Below are the code and all the weights of a small trained network. Each question names an input and a target symbol and asks about switching units off, where a switched-off unit gives its printed mean instead of its output.

import numpy as np


def w(rows, s, z=0):
    codes = np.array(rows[::2]) - 128.0
    scale = np.full(codes.shape[1], s)
    scale[-1] = z or s
    return codes * scale


def norm(h):
    return h / np.sqrt((h * h).mean(-1, keepdims=True) + 1e-5)


def f(y):
    return np.maximum(y, 0)


def softmax(a):
    e = np.exp(a - a.max(-1, keepdims=True))
    return e / e.sum(-1, keepdims=True)


def log_softmax(a):
    a = a - a.max(-1, keepdims=True)
    return a - np.log(np.exp(a).sum(-1, keepdims=True))


def net(x, mask):
    ids = ['γδεζθλμξπστφψω'.index(c) for c in x.split()]
    T = len(ids)
    res = E[ids] + P[:T]
    r = norm(res)
    for j in range(3):
        rows = slice(4 * j, 4 * j + 4)
        q, k, v = (r @ M[0][rows].T for M in (Q, K, V))
        z = softmax(np.where(np.tri(T) > 0, q @ k.T / 4**0.5, -1e9)) @ v
        o = O[0][rows]
        res = res + np.where(mask[j], z, o[:, -1]) @ o[:, :-1]
    y = f(norm(res) @ A[0][:, :-1].T + A[0][:, -1])
    res = res + np.where(mask[3:7], y, B[0][:, -1]) @ B[0][:, :-1]
    return log_softmax(norm(res)[-1] @ U[:, :-1].T + U[:, -1])


Q, K, V, O, A, B = {}, {}, {}, {}, {}, {}
E = w([
[112,121,152],'γ',
[92,121,145],'δ',
[86,126,131],'ε',
[115,143,131],'ζ',
[85,152,130],'θ',
[100,137,135],'λ',
[108,164,122],'μ',
[122,138,132],'ξ',
[99,137,153],'π',
[73,175,196],'σ',
[110,163,130],'τ',
[1,183,199],'φ',
[114,155,130],'ψ',
[118,132,126],'ω',
],0.0086)
P = w([
[162,113,105],'0',
[75,2,146],'1',
[97,208,201],'2',
[134,123,98],'3',
[85,36,159],'4',
[97,241,193],'5',
[124,128,106],'6',
[124,63,181],'7',
[143,188,138],'8',
],0.018)
Q[0] = w([
[119,161,104],'h1',
[64,135,107],'h1',
[178,133,196],'h1',
[167,44,253],'h1',
[33,179,81],'h2',
[135,76,139],'h2',
[193,151,29],'h2',
[100,146,14],'h2',
[117,27,144],'h3',
[187,110,215],'h3',
[81,56,206],'h3',
[31,107,58],'h3',
],0.014)
K[0] = w([
[116,90,120],'h1',
[221,99,114],'h1',
[19,255,167],'h1',
[97,190,97],'h1',
[211,87,143],'h2',
[108,155,106],'h2',
[147,72,179],'h2',
[239,54,99],'h2',
[61,208,55],'h3',
[3,95,135],'h3',
[57,167,68],'h3',
[207,140,57],'h3',
],0.016)
V[0] = w([
[156,112,142],'h1',
[117,108,120],'h1',
[156,171,107],'h1',
[210,116,195],'h1',
[90,120,85],'h2',
[110,105,53],'h2',
[116,100,229],'h2',
[81,102,71],'h2',
[147,170,141],'h3',
[97,7,161],'h3',
[114,97,133],'h3',
[171,230,140],'h3',
],0.019)
O[0] = w([
[104,135,112,132],'h1',
[122,146,154,134],'h1',
[151,139,59,134],'h1',
[88,143,88,119],'h1',
[144,99,184,144],'h2',
[169,54,185,164],'h2',
[74,201,128,72],'h2',
[168,99,201,149],'h2',
[119,88,110,67],'h3',
[220,250,139,228],'h3',
[143,152,132,157],'h3',
[43,27,84,1],'h3',
],0.013,0.0083)
A[0] = w([
[60,82,169,117],'n1',
[99,39,123,203],'n2',
[159,7,71,254],'n3',
[210,216,16,171],'n4',
],0.011,0.0077)
B[0] = w([
[79,77,16,162],'n1',
[147,222,68,212],'n2',
[40,241,148,251],'n3',
[187,1,42,210],'n4',
],0.0086,0.011)
U = w([
[148,225,113,104],'γ',
[170,175,148,119],'δ',
[188,115,171,90],'ε',
[84,130,110,160],'ζ',
[151,4,178,76],'θ',
[82,141,200,86],'λ',
[115,51,104,152],'μ',
[73,168,82,50],'ξ',
[165,94,193,129],'π',
[134,129,39,143],'σ',
[155,58,86,254],'τ',
[84,128,125,168],'φ',
[102,74,92,132],'ψ',
[86,177,80,65],'ω',
],0.022,0.0048)

Each question gives the input, a string of symbols that net reads in full, and the target symbol t.
The units are the heads (4 rows each of Q, K, V and O) and the neurons (one row each of A and B). Each row of codes is followed by its name. A weight is (code - 128) times the scale printed after its matrix; where a second scale follows, it is the last column's (O, A, B and U).
mask holds one flag per unit, heads first, then neurons. A switched-off unit (its flag False) gives its mean, the last column of its rows in O or B, instead of its output. The means were averaged over made-up inputs and are rounded, as every weight is.
A unit's drop is (log p(t) with every unit on - log p(t) with that unit switched off) / (log p(t) with every unit on - log p(t) with every unit switched off).
The circuit of an input: a set's keep is (log p(t) with only the set's units on - log p(t) with every unit switched off) / (log p(t) with every unit on - log p(t) with every unit switched off). Starting from all 7 units, units are removed one at a time, each time the one whose removal leaves the highest keep (on an exact tie, the one counted first), for as long as the keep stays at least 0.8.
circuit, biggest first: the units of the circuit, biggest drop first
unit that matters most: the unit with the biggest drop
which heads matter: for each layer, one digit per head in row order, 1 if its drop is at least 0.15 and else 0, layers parted by /
drop when u is switched off: that unit's drop, to one decimal
input θ μ π ξ, target θ: circuit, biggest first -> (h2, h3)
input θ ε λ θ θ, target θ: circuit, biggest first -> (h3)
input δ θ γ μ, target ε: which heads matter -> 010
input γ ξ γ τ, target τ: which heads matter -> 000
input π ψ μ λ φ π π λ, target π: which heads matter -> 010
input γ ξ π λ, target τ: which heads matter -> 000
input θ ω θ ω, target θ: which heads matter -> 011
input φ θ τ π μ, target π: which heads matter -> 100
input τ ζ φ ψ ε θ λ ζ, target λ: circuit, biggest first -> (h3, n4)
input μ τ θ ε λ ω ε θ, target ε: which heads matter -> 100
input γ θ φ ζ θ φ θ, target τ: circuit, biggest first -> (n4, n3, h2)
input π ζ θ ξ, target σ: which heads matter -> 111
input ε μ μ γ, target π: which heads matter -> 010
input ε δ φ ψ, target π: circuit, biggest first -> (h2)
input γ μ λ μ, target τ: which heads matter -> 000
input θ ξ θ ζ, target θ: circuit, biggest first -> (h2, h3)
input π ω ξ φ θ π λ θ, target λ: circuit, biggest first -> (n4, h3)
input ε ξ ε π ξ λ ζ, target π: drop when h2 is switched off -> 0.3
input θ τ ξ λ ξ, target λ: drop when h2 is switched off -> 0.1
input θ λ π γ, target θ: unit that matters most -> h2
